Moves between nodes:
+: SQ->TB, ZM->FB, RC->LB, ZD->RT, ZQ->MZ, NC->PR, ZH->ZM, TC->DR, NT->ZJ, PB->QT, RP->NB, GH->PB, LD->SN, ZR->TL, LT->PG, ZN->ZR, JR->JF, QZ->JZ, PJ->ZN, JT->BS, RQ->LD, DN->BL, MT->HD, MR->TD, HM->DH, SB->FG, BN->NM, HD->HL, NB->QZ, JD->DS, LC->BF, FB->GP, NJ->FL, HH->HG, ML->NJ, MC->CL, LM->QP, DT->RM, NM->BT, TL->TC, MD->QS, DP->MF, DR->JN, LP->BN, BQ->JT, GF->DP, CT->RF, GR->RP, LG->GF, CP->LT, MN->TQ, QS->CM, CZ->CH, FT->DJ, HN->NL, PF->SZ, PR->QJ, HF->JD, NH->CC, QP->HN, CC->GD, JQ->PF, RG->BD, ZC->TT, SC->ZF, FJ->RQ, TH->HF, ZZ->FH, BD->NR, QJ->GQ, CJ->PN, FL->FJ, LF->MQ, TD->TH, BT->HR, MQ->FT, JP->LP, PN->GN, HR->CP, QR->TR, BL->LM, QT->CT, PG->NH, CG->HC, ZS->BZ, SZ->DC, NF->CZ, FZ->SF, HS->SM, DS->TN, LH->FZ, SN->QR, CL->MN, CM->ZS, LB->LG, JF->SB, JN->MJ, TR->CJ, FH->JP, DZ->GR, SF->NC, NR->HH, RT->DT, GP->MR, DH->NS, BS->DM, MJ->DZ, GJ->GS, BZ->ZC, GM->HP, TB->SC, GQ->ZH, GT->LZ, BF->HM, MM->BQ, TT->GJ, ZG->ML, MZ->MD, BG->GT, LZ->HS, CH->PJ, HP->JQ, SM->ZQ, RF->ZG, ZF->JR, SG->BG, DM->LC, DD->MP, HT->NT, JZ->GM, GD->LF, MF->MM, HG->NF, QC->DN, TN->RG, HC->QL, HL->RC, NS->ZZ, MP->SQ, DJ->SG, QL->MT, DC->GH, GS->LH, FG->HT, RM->CG, ZJ->ZD, TQ->DD, NL->MC, GN->QC
^: SQ->JZ, ZM->NM, RC->TR, ZD->RF, ZQ->LG, NC->ZZ, ZH->BN, TC->QS, NT->QT, PB->FB, RP->GJ, GH->ZM, LD->BD, ZR->MZ, LT->HT, ZN->ZQ, JR->PF, QZ->LH, PJ->SM, JT->QP, RQ->RG, DN->ZN, MT->LD, MR->CP, HM->MN, SB->DC, BN->ZF, HD->SN, NB->GS, JD->CC, LC->MC, FB->BT, NJ->JD, HH->SG, ML->HF, MC->MJ, LM->TL, DT->ML, NM->JR, TL->MD, MD->DP, DP->QC, DR->CM, LP->SC, BQ->LM, GF->GN, CT->MR, GR->TT, LG->PN, CP->FG, MN->GR, QS->MF, CZ->LZ, FT->CG, HN->DR, PF->QJ, PR->FH, HF->NH, NH->ZJ, QP->TC, CC->ZD, JQ->PR, RG->MQ, ZC->BS, SC->HP, FJ->TN, TH->PG, ZZ->MP, BD->FT, QJ->JP, CJ->NF, FL->DS, LF->DT, TD->LT, BT->JF, MQ->RM, JP->TB, PN->CZ, HR->SB, QR->HH, BL->ZR, QT->GP, PG->NT, CG->FL, ZS->BQ, SZ->GQ, NF->GT, FZ->DH, HS->RC, DS->GD, LH->HM, SN->NR, CL->DZ, CM->MM, LB->CJ, JF->SZ, JN->ZS, TR->HG, FH->SQ, DZ->ZC, SF->NS, NR->DJ, RT->ZG, GP->HR, DH->TQ, BS->HN, MJ->BZ, GJ->LC, BZ->JT, GM->SF, TB->GM, GQ->LP, GT->HD, BF->CL, MM->BL, TT->DM, ZG->TH, MZ->GF, BG->MT, LZ->HL, CH->HS, HP->NC, SM->LB, RF->TD, ZF->JQ, SG->QL, DM->NL, DD->NB, HT->PB, JZ->FZ, GD->RT, MF->DN, HG->BG, QC->PJ, TN->LF, HC->FJ, HL->QR, NS->DD, MP->QZ, DJ->HC, QL->RQ, DC->ZH, GS->BF, FG->GH, RM->NJ, ZJ->CT, TQ->RP, NL->JN, GN->CH
%: SQ->ZZ, ZM->DC, RC->LZ, ZD->NH, ZQ->PJ, NC->GM, ZH->SZ, TC->LM, NT->LT, PB->FG, RP->MN, GH->SB, LD->QL, ZR->DN, LT->MR, ZN->QC, JR->BN, QZ->DD, PJ->GN, JT->ZS, RQ->HC, DN->DP, MT->SG, MR->QT, HM->GS, SB->BT, BN->GQ, HD->BG, NB->TQ, JD->ML, LC->TT, FB->GH, NJ->DT, HH->SN, ML->RT, MC->DM, LM->MM, DT->GD, NM->ZH, TL->BL, MD->ZR, DP->MZ, DR->QP, LP->QJ, BQ->CM, GF->ZQ, CT->NT, GR->CL, LG->SM, CP->GP, MN->BF, QS->TL, CZ->CJ, FT->RG, HN->JT, PF->ZF, PR->HP, HF->ZG, NH->TH, QP->BQ, CC->HF, JQ->SC, RG->FJ, ZC->MJ, SC->JP, FJ->CG, TH->RF, ZZ->SF, BD->RQ, QJ->JQ, CJ->RC, FL->RM, LF->DS, TD->CT, BT->ZM, MQ->TN, JP->PR, PN->LB, HR->FB, QR->HD, BL->MF, QT->HT, PG->TD, CG->MQ, ZS->DR, SZ->JR, NF->TR, FZ->QZ, HS->CZ, DS->NJ, LH->NB, SN->MT, CL->LC, CM->TC, LB->HS, JF->NM, JN->HN, TR->HL, FH->NC, DZ->MC, SF->JZ, NR->LD, RT->CC, GP->PB, DH->LH, BS->BZ, MJ->NL, GJ->GR, BZ->JN, GM->SQ, TB->FH, GQ->PF, GT->HG, BF->GJ, MM->QS, TT->DZ, ZG->ZD, MZ->ZN, BG->HH, LZ->NF, CH->PN, HP->TB, SM->CH, RF->ZJ, ZF->LP, SG->NR, DM->ZC, DD->DH, HT->CP, JZ->MP, GD->JD, MF->MD, HG->QR, QC->GF, TN->FL, HC->FT, HL->GT, NS->FZ, MP->NS, DJ->BD, QL->DJ, DC->JF, GS->RP, FG->HR, RM->LF, ZJ->PG, TQ->HM, NL->BS, GN->LG

The rows follow the links: the fewer symbols apart two nodes are, the more alike their rows tend to be.

Each row is also shifted at random along 9 hidden directions that mean nothing.

Some nodes, each with a row of numbers:
CH ->  -38    19     3    43    53    -2   -36    23   -14   -32     6  -112    91    81   -16    -7     1   -27     2    24    18   -52   -11    14    28    16    66    40    11   -10    69   -48    23    56     3   -39    15    36    37   -19    19   -21     1    -7   -73    37   -14
DC ->  -93    15    10   -24    62    20     7   -22    48   -17    26    36    16   -97     1   -26    16   -15   -16   -23    -3   -19   -16   -36    23   -75   -23   -34   -44    14    19    29   -42   -57   -51    56    21   -62    14    -2    18    -5    -8   -19    16    11    40
NH ->  -24     2    27   105    29    33    21     7     3   -17    45   -30    35    12   -27   -28   -79   -19    19    -2    32    18   -48    31    11   -18   -29    68    -2    -3    39    12    23     0    16     2    30   -55    -4     8   -19   -30    60     1   -62    19   -41
CT ->   -7    -6    19    21    21   -17    32    10    37    33    23     5    19    33   -15    -1    28    -2    23    -1     8   -18   -15    -4     8    -8   -30    14   -29    13    10   -24    17   -11   -36    -3   -37    -8    -2    11    20   -15     8   -25   -27   -31     1
ZN ->   49    41    16    18   -30   -50     8    33   -22    20   -30    11   -25    30    42     4    17   -17    12    -3     0    -1   -28    12   -48    40    19   -10   -23   -10    -9   -12    12    40    30    -3   -42    29    44    13   -38    29   -26   -17    -3   -42   -37
SG ->  -29    16    11   -32   -20    32    -7     3    -5    -3    33    22    -5    25    47   -10    20   -17    23    14    18    -2    -4    11   -35   -35   -22     4    29   -25     5     0     3   -25    -2     1   -54    42     8    25   -24   -26    -2   -17   -34   -67   -63
GJ ->   95   -13   -22   -18   -36   -29   -19    15    43    29    -1    13    -4    -6     4   -54    34   -43    15    27    10   -16    18   -29   -44    24     7    -2    -4    23   -37   -18   -35    16   -12   -42   -48    11   -18   -36    15    48   -14    -3    52   -57    41
CJ ->  -50    -2     4   -83   -35    15   -40    47    -8    19   -38   -61    30    -9    12   -12   -24   -52    29     6    10    56    24    12    19   -25    20   -16    29    30     9    26    30    37  -103     2    18    38    24    47    14    -6   -83   -22     2   -22    18
TT ->   99   -12   -20    -7   -24    -9    -4   -20   -18    -3    16   -15    16    52   -24    18    41    -8    20    62     2    -5    13    11   -24    28    -7    24    21   -10   -24    -6    -6    19   -23   -37   -46    52   -18    25    -5     7    -2    -2     0   -21   -41
ZF ->  -92     7    20    11    15     4    -3    -9    -8   -41    -5    21   -31  -108     7   -16   -35    -2   -34   -23   -20    28   -21    -8    14   -23   -17   -50   -17    14    -7    35   -42   -18    20    61    61   -42    -2     5    -4     2   -11    11    34    24     9
QT ->  -87    14     8    80   -41   -27    18    86    43    15    16    25     5    -5   -11     5    -2    23    -5    -8    13    73     5    30    30   -49   -45   -28   -45    17   -34     7     9    -9    18    22    53     2    -4    14     9   -25    -3    19    -3    -7   -70
ZS ->   97    -6   -48   -33   -27    19   -10   -50    -9   -25    14    15   -19     2    48   -33   -46   -21    41    -7    26   -37    15    13   -58    30   -15    -9   -10   -19    -9   -27    -9   -22    54    21   -65    -6   -31    -4   -26    12    17    -9    24    -6   -45
DS ->  -13    -7     8    81   -21     6     5    70     8    11   -15   -84    20    -2    -7   -10   -88   -77   -35    14    -7    55    13    19    15    18    -8    80     9    29    49    41    22    27    55    -1    84   -46    20   -10   -25    -2    34   -13   -54    25    -9
TL ->  -34    72    -5    57    43     3    25   -32   -24   -27     3    79   -27   -33    32    29    28    31   -23   -16     0   -35   -64     3   -37    -4     7     4   -41   -66     1    29    -5   -29    53    36   -19   -30    54    -4   -76    12    47     3   -10    48   -73
MT ->   35   -26    -4   -53   -14    22   -31     6    22    17    -7    -9     7    11    35   -26    -3   -26   -23    12   -25   -47    35   -34   -26    48     2     5    36    26    45   -23     4    14     6    -8   -18    24    11   -41   -13    -1   -15   -15   -19   -26    37
HC ->  -96    -4   -10   -69    26    46    -3   -20   -17     6     6   -40    -3   -43    12    18     4   -49   -13    13   -24    -9    19   -17    -7   -11     0    25    40     5    49    49    34   -22   -59    21   -14    -2    25    27    -7   -24   -10   -44   -32    -7    16
GD ->  -85    24    21    23     8    21    62    -3   -31    27     9    51   -29    -4   -49    88    21    69     3   -14    -1    79   -24    32    38   -72   -18    30    13   -46   -26    83    47   -36   -59     2    33   -24    15    63   -23   -31    23    16   -21    28   -28
MM ->   40    21   -17    21    -2    26     7   -42   -34   -47    26    -1     9     9    -7     2   -69     8    31     1    29    -4   -20    39   -30     9     3    17    -3   -42    11     8     1    -2    43    13     4   -29    -1    20   -49    -5    18    19    -4    39   -53
FH ->  -63     9    14    22    55   -20    -6     0    -2   -24    10   -64    21   -46   -44   -17     3   -40   -13     7     2    10   -16   -11    30   -40    40     7    -6    20    14    21   -34     8   -17    -7    44   -37     9    -4    49    14    -5    -1     9     8    64
GH ->   24   -35     2   -39     8    23     6   -50    12   -22    24    27     9    25    16   -13   -13    38    35   -26    18   -30     9     6    17   -17   -45   -40   -13     4    -8   -50   -14   -38    -1    31   -31     6   -57    15    34   -33     1     1     2    -2   -11
HD -> -139    13   -12   -10   -71    41   -36    58    -5   -16   -20    50   -26   -31    61    -9   -28    29   -12   -22     5    61    17    24    -3   -30   -26   -55    20   -14   -32    16    14    -8    32    34    33    49    -2     3   -29   -31   -17    28    12     8   -93
LP ->  -22   -32     9   -51    10   -25    -7   -23     8   -23   -13   -24    -3   -15    -9   -22   -15    -2   -10   -13   -18   -35    24   -23     9    33     9   -49    -7    36     3   -41   -44     4    30     3     9   -11   -35   -25    50    12   -31     3    43     1    80
MC ->   -5     4   -49   -13    12    10    -3   -40    -4    -2     6    63   -23   -29   -26    44    80    64   -31    21   -27   -37    13   -21    -8    16     7   -23     1   -29   -34    11     5   -20   -17    -1   -20    21     1   -20   -10     3    15    23    37    45   -12
NR ->   10   -22    -7   -15   -57    26   -28    26   -13     7   -29    18   -33   -11    52     2   -31     9   -49     3   -40     7    31    -9   -22    60   -19   -12    42    16    14     0    23    15    49    21    19    37     5   -23   -45    -8    -2     7   -13     1   -34
TN ->   10   -21   -14    27    13    21    12     7    17     6    52   -55    34    59   -52     5   -40    12     8     2    21    -9    38    15    12   -15    16    57    32    -5    42   -18    24    -9    40   -49    30   -29   -13   -30    22   -29    38    26   -43     3    40
LT ->   28   -18     9    48    45   -26    23     2    52    34    20    13    31    39   -34    14    51    37   -28     0   -19   -59    -5   -29    27    24   -13    14   -33    23    26   -45    17    -1    -8   -12    -5   -13     6   -40    22    -9    24    -7   -32    10    36
CM ->   82    27   -21    18    -8   -14    12    -4    11   -16    38   -29    45    45   -33    -2   -22   -20    33    26    37   -11    15    26   -33    -5    16    32   -17   -24    16    -3   -19     1    33   -29     4   -23    12     2   -21    12     0    13    -5     0    -6
MP ->    1    -7     6   -18    29    11   -13   -48   -40   -11   -41    12   -56   -68    51   -27     3   -30     1   -30   -11     2   -43   -19     9    -3     6   -12     3    -1   -27    15   -13   -13   -18    33   -42   -11   -19    10    15    26    23   -30    28     3     7
MQ ->   11   -12    -7   -51    29    24    24   -33    11    38    25    -4   -18   -10     0     9    12   -20     4   -16    -9   -31    14   -24   -14   -19     1    36    23     0    34    19    28   -37   -37    -6   -40   -36    14    -4     3    -7    16   -28   -21   -34    61
MN ->   33   -11   -10    22    35    32   -17   -59   -27   -44    29   -20    34    32   -23   -23    18    -2    30    39    25   -32   -31     7    -3     0     7    41    29   -33   -10   -12   -18     3   -21   -36   -44    25   -37     5     9    -4    41     4    -9    16   -33
SZ ->  -21    37    49    71    66   -21    33   -21    -7   -48    27    25    38    59     6    40    83    32   -35    26    -9   -44   -46     2    27   -28   -28    19   -42   -42    14   -19   -54   -33    53    13    -5    20    14    16    -6   -19    43   -13   -58    12   -68
QZ ->   34    -5    15   -17     5   -22    -6   -23   -30     1   -58    -5   -33    14    70   -22    48   -47    13    -4    -6   -17   -31   -17    -1    20     5     5    -5    -5   -33   -18   -27     1     4    -5   -81    36   -24    12    24    36    21   -49    14   -26   -15
JZ ->    0   -20     8   -45    17    88   -14  -112   -95   -50    -1    30   -87  -138    37   -37   -98    -3    58   -58    24    68   -76    27    10   -60   -25   -28    44   -21   -47    61    11   -38   -73    78   -29   -43   -55    78    -5   -14    21    -3    42     8   -35
JF -> -113    10     5    12    42   -24     3     7    42   -42     2    -8    53    51    36   -13    57    -6   -16     0     3   -74     9   -15    25   -11   -17   -24   -55    -6    18   -66   -57   -33    69    10   -18    24   -16   -25    46   -17    17   -26   -17    18   -27
GP ->   -6   -39    -6    41   -18    19   -13    -7    -6   -37     2     5     4    36    42   -17   -52    33     5   -20     8   -12     3    29    26    30   -55   -29   -17     7    -4   -67    12   -12    78    41    -5    29   -63    -5    11   -40    36     5   -24    35   -95
FG ->   79     4    32    45    58    37    19   -63   -10   -25    49    36     6    -9    31    -7     5     2    14    -3    12   -27   -65     6    11   -41   -60    23   -22   -16    25    -2    -7   -46   -23    58   -43   -18    -3    39   -24   -32    48   -34   -60   -16   -78
GF ->   27    60    18    56    -5   -25    12    33     0    13    39    30    -6   -13   -48    12     1    43    19   -10    31    44   -40    27   -19   -52    36    -5   -10   -24   -12    28    15    20   -21   -17    32   -24    58    11   -33     7   -25    47     0   -30    -5
TQ ->  -63     9    -3    34    63     1   -27    -1     6   -16   -35   -31    26   -48     7   -31    44   -62   -42    24   -16   -33   -30   -42    17     7    30    37   -11     2    10    22   -30    11   -21    -8     2   -13    14   -36    15    34    39   -30     1    44    24

From each start, follow one symbol. Which node do you reach?
Answers are names.
start  -83    51     9    46    -1     7    34    53    31     2   118   -55    55    60   -63    -5     4   -42    78    29    85    72     4    59    -6  -161    -1    69    15   -36     9    39     0   -45   -16   -58     6   -22    20    56    22   -47     8    11   -60   -94   -38
+: HC
start  -99    23   -10   -56    29    -6    15    29    37    54     1    -8   -10   -47     9    18    73   -60   -29     6   -32   -18    30   -46   -12   -36    12    23     0    18    37    49    15   -31   -56     1   -19   -21    60    -8     7     8   -15   -51   -13   -42    66
%: FJ
start   18   -16   -55   -75   -76    -1    -8    -4   -27     6   -46    21   -47   -35    20    36   -14     6     0     8   -23    40    57    12   -22    43   -17   -46     5     3   -48    32    19     0    -5    33    -9    31   -21    34   -24    14   -42     2    63    27   -39
+: MJ
start   82    31   -30    -9    -7   -24    16    -4    31    17    11    31    -4   -14     0    -1    19   -15     1     4     7   -28    14   -15   -48     4    12     6   -35   -11     0    13   -21   -17    16    -2   -15   -39    31   -20   -32    37    -6    -3    26   -11    26
%: CM
start   20    -6    10    34    24    34    28   -44    24    -1    84    68   -11   -15   -27   -20   -19    66    54   -36    43    -1   -41    18     8   -73   -48   -17   -15   -16   -17   -17    20   -54   -36    25   -32   -38   -31    18    10   -46    32    24   -11   -28   -28
+: TD
start -153    37   -14    -5   -24     7    -6    72    39    33    -1    50   -46  -106    36     0    31   -26   -56   -12   -27    39    19   -28   -24   -50   -10   -24    -4    12     0    71     9   -33    -1    35    32   -21    60   -19   -30     3   -10    -6    13   -26    -4
%: RQ
start   54    -8    -6   -37   -33    -8   -18     1   -19     9   -16   -30   -11   -11   -17   -17   -77     1    31   -19     8    14     8    14   -24    47    35   -26    18    22     5   -12    31    52   -18    -5    16   -10    10     0    -9    14   -54    22    31    -4    46
+: DN
start   53    35   -17   -54    65    21    27   -81     1     3    32    29     7   -53   -32    18    20   -12    18     1     5   -49   -21   -24   -35   -24    20    22   -16   -29    29    50    -5   -36   -77    17   -33   -69    46    15   -35    23    -7   -20    13    15    58
%: LM
start  -31   -24   -40    -2   -44    22   -46    29    29   -13     2   -33    14   -84   -43   -68   -66   -44     9    20    19    52    30    -1    -4    -5    11   -11    20    37   -27    31   -19    26   -33   -15    58   -27   -30   -26    19    25   -24    33    70    15    42
%: GJ
start   73    11    -2    -5   -43   -55    -8    38    11    34   -15    11   -14    44    -6    -2     5    37    17   -20    10    -8    13     5   -26    38    45   -36    -8     8   -21   -49    18    45    28   -38   -11    24    20   -32     1    22   -43    31    26   -38    32
%: PJ
start  -35    55   -22   -27    78    12    37   -79     6   -26    72    38    35    30   -42    27    62    40    53    -3    46   -70   -23     3   -26   -68    31    11   -27   -79     8    -1   -14   -55   -29   -21   -62   -34    23    12    -6    -8    15     8    -1    14     8
%: MM
start   15   -31    14   -16    15    12    15   -26    14    15    13   -12     3     6    29   -37   -23   -42    41   -11    10   -28   -21    -3    -8    13   -45     5   -15    27    19   -29    24   -13   -40    30   -68   -11   -26    23    15   -16     7   -52   -23   -37   -14
%: LT
start   62     6   -40    -3   -34   -13    -1    -9   -12    -2     4    22   -15    20     9    25    42     3     1    37    -4    -5    21    11   -31    22   -13    -2    -3   -20   -32     3    -3    -6    20    -5   -42    41    -8    15   -21    10     4    -4    14    -9   -67
^: BZ
start   88   -38    40   -12     1    -8     7   -66   -65   -54   -22   -15    -5    89    53    13   -15    13     8    12   -17   -47   -15    19     3    79   -39   -11     7   -10     7   -71   -37     9    84    20   -50    62   -60    30     4   -16    16   -22   -32     0   -64
+: ZH
start   26   -39    25   -56    44    -7    -1   -54    -5   -31     1   -61    39    11   -25   -15   -20   -30     2    14   -18   -53    11   -21    17    39     5    -5     5    35    43   -31   -44    11   -14     1     5   -12   -27     2    42     3   -29   -21     1     6    82
^: QJ
